Here is a tiny trained network, its code and every weight. The questions are about switching its units off for an input and a class, where a switched-off unit gives its printed mean instead of its output.

import numpy as np


def w(rows, s, z=0):
    codes = np.array(rows[::2]) - 128.0
    scale = np.full(codes.shape[1], s)
    scale[-1] = z or s
    return codes * scale


def norm(h):
    return h / np.sqrt((h * h).mean(-1, keepdims=True) + 1e-5)


def f(y):
    return np.maximum(y, 0)


def log_softmax(a):
    a = a - a.max(-1, keepdims=True)
    return a - np.log(np.exp(a).sum(-1, keepdims=True))


def net(x, mask):
    res = np.array(x, float).reshape(1, 4) / 4 @ E
    u = 0
    for l in range(3):
        y = f(norm(res) @ A[l][:, :-1].T + A[l][:, -1])
        res = res + np.where(mask[u : u + 13], y, B[l][:, -1]) @ B[l][:, :-1]
        u += 13
    return log_softmax(norm(res)[-1] @ U[:, :-1].T + U[:, -1])


A, B = {}, {}
E = w([
[125,126,127,129,128,129],'x0',
[145,127,8,89,84,40],'x1',
[167,6,89,214,195,137],'x2',
[69,181,69,144,255,112],'x3',
],0.0027)
A[0] = w([
[111,135,95,182,225,93,23],'L0N1',
[136,5,112,170,121,146,84],'L0N2',
[157,83,100,180,185,119,48],'L0N3',
[59,213,109,89,161,118,75],'L0N4',
[162,122,2,74,92,52,175],'L0N5',
[119,85,114,127,105,132,33],'L0N6',
[118,137,144,151,96,93,56],'L0N7',
[97,159,106,134,186,127,151],'L0N8',
[144,131,102,171,169,131,38],'L0N9',
[180,115,158,107,81,128,36],'L0N10',
[122,121,104,140,114,138,7],'L0N11',
[146,180,177,57,46,128,186],'L0N12',
[118,125,125,135,122,115,61],'L0N13',
],0.0046,0.0019)
B[0] = w([
[92,81,112,84,90,163,200],'L0N1',
[196,254,149,151,118,114,207],'L0N2',
[101,66,107,103,97,154,188],'L0N3',
[201,168,174,145,131,73,200],'L0N4',
[96,130,91,241,68,32,252],'L0N5',
[157,127,140,102,124,109,136],'L0N6',
[126,126,119,127,120,144,131],'L0N7',
[89,138,114,114,159,96,195],'L0N8',
[113,107,116,102,108,133,156],'L0N9',
[98,164,98,138,186,113,157],'L0N10',
[149,113,118,92,129,119,128],'L0N11',
[73,37,86,117,123,145,225],'L0N12',
[123,122,112,121,121,114,128],'L0N13',
],0.0048,0.004)
A[1] = w([
[160,86,108,155,132,67,127],'L1N1',
[150,77,112,101,183,176,33],'L1N2',
[254,167,183,141,125,160,5],'L1N3',
[189,127,179,116,153,189,81],'L1N4',
[124,167,137,55,213,151,16],'L1N5',
[128,67,92,95,192,219,31],'L1N6',
[60,105,69,110,97,66,189],'L1N7',
[193,148,162,93,84,170,60],'L1N8',
[110,52,171,46,106,187,21],'L1N9',
[113,191,154,74,205,130,44],'L1N10',
[133,122,125,104,122,131,58],'L1N11',
[119,182,147,170,136,83,100],'L1N12',
[121,165,173,69,177,127,33],'L1N13',
],0.0053,0.0023)
B[1] = w([
[141,133,171,58,176,177,192],'L1N1',
[62,156,178,204,154,67,141],'L1N2',
[70,62,33,130,45,213,162],'L1N3',
[70,125,61,110,128,177,162],'L1N4',
[196,93,198,150,23,131,151],'L1N5',
[70,225,193,182,191,26,155],'L1N6',
[122,122,195,78,128,254,253],'L1N7',
[45,129,78,118,187,78,151],'L1N8',
[69,248,116,140,241,8,163],'L1N9',
[212,100,184,110,33,174,160],'L1N10',
[115,123,155,147,132,135,128],'L1N11',
[143,151,166,112,159,194,167],'L1N12',
[220,129,143,155,96,146,149],'L1N13',
],0.0041,0.0048)
A[2] = w([
[68,201,148,102,132,97,44],'L2N1',
[98,81,159,196,136,142,208],'L2N2',
[118,67,43,156,169,182,102],'L2N3',
[204,143,95,156,101,63,88],'L2N4',
[237,114,139,136,104,121,41],'L2N5',
[134,99,168,162,164,74,52],'L2N6',
[89,203,134,146,140,80,12],'L2N7',
[134,173,96,115,96,93,111],'L2N8',
[75,124,201,90,149,139,146],'L2N9',
[111,68,43,88,177,118,7],'L2N10',
[254,126,141,164,97,96,4],'L2N11',
[105,231,107,124,149,109,25],'L2N12',
[112,133,111,114,81,94,104],'L2N13',
],0.0062,0.0019)
B[2] = w([
[126,100,77,188,191,88,225],'L2N1',
[118,139,88,38,103,87,235],'L2N2',
[142,102,153,98,29,122,253],'L2N3',
[153,186,200,75,174,165,176],'L2N4',
[172,192,191,140,183,98,178],'L2N5',
[101,151,49,92,148,85,146],'L2N6',
[92,128,110,74,182,106,194],'L2N7',
[128,90,150,139,163,173,170],'L2N8',
[175,130,72,183,154,92,252],'L2N9',
[149,69,180,146,1,219,188],'L2N10',
[200,224,213,152,198,146,185],'L2N11',
[75,84,93,141,194,96,191],'L2N12',
[169,99,152,140,149,186,174],'L2N13',
],0.0052,0.0034)
U = w([
[62,134,88,137,241,74,187],'0',
[101,50,111,104,5,173,171],'1',
[237,201,240,130,145,150,11],'2',
],0.012,0.0012)

Each question gives the input, the list of numbers given to net, and the class t.
The units are the neurons (one row each of A and B). Each row of codes is followed by its name. A weight is (code - 128) times the scale printed after its matrix; where a second scale follows, it is the last column's (A, B and U).
mask holds one flag per neuron, layer by layer. A switched-off neuron (its flag False) gives its mean, the last column of its row in B, instead of its output. The means were averaged over made-up inputs and are rounded, as every weight is.
A unit's drop is (log p(t) with every unit on - log p(t) with that unit switched off) / (log p(t) with every unit on - log p(t) with every unit switched off).
unit that matters most: the unit with the biggest drop
top k neurons: the k neurons with the biggest drops, biggest first
k most important neurons of layer l: the k neurons of layer l with the biggest drops, biggest first
drop when u is switched off: that unit's drop, to one decimal
input [-6,0,-4,0], class 0: top neuron	[L0N5]
input [-8,1,8,7], class 1: 2 most important neurons of layer 2	[L2N10; L2N3]
input [-2,-8,6,0], class 1: 2 most important neurons of layer 0	[L0N2; L0N12]
input [5,4,1,8], class 1: 2 most important neurons of layer 0	[L0N1; L0N2]
input [-2,-5,1,1], class 0: top 2 neurons	[L0N4; L0N2]
input [6,2,1,7], class 1: top 3 neurons	[L0N1; L0N2; L2N10]
input [-7,-7,1,3], class 0: top 2 neurons	[L0N2; L0N4]
input [-3,6,3,0], class 2: top 2 neurons	[L0N12; L0N5]
input [-7,-3,-2,-6], class 0: top 2 neurons	[L1N9; L0N5]
input [5,-1,-2,8], class 2: top 2 neurons	[L0N5; L1N10]
input [-6,-1,0,-3], class 0: top 2 neurons	[L0N12; L0N5]
input [-3,-3,-5,-8], class 0: top 2 neurons	[L1N9; L0N5]
input [-7,0,-1,-2], class 0: top 3 neurons	[L0N5; L0N12; L1N6]
input [0,3,7,-2], class 2: unit that matters most	L0N2
input [-5,-3,4,-1], class 1: 2 most important neurons of layer 0	[L0N2; L0N5]
input [-1,5,6,0], class 2: 2 most important neurons of layer 0	[L0N2; L0N12]
input [6,5,1,8], class 1: drop when L0N1 is switched off	0.4
input [1,-5,6,-2], class 1: drop when L0N2 is switched off	2.8
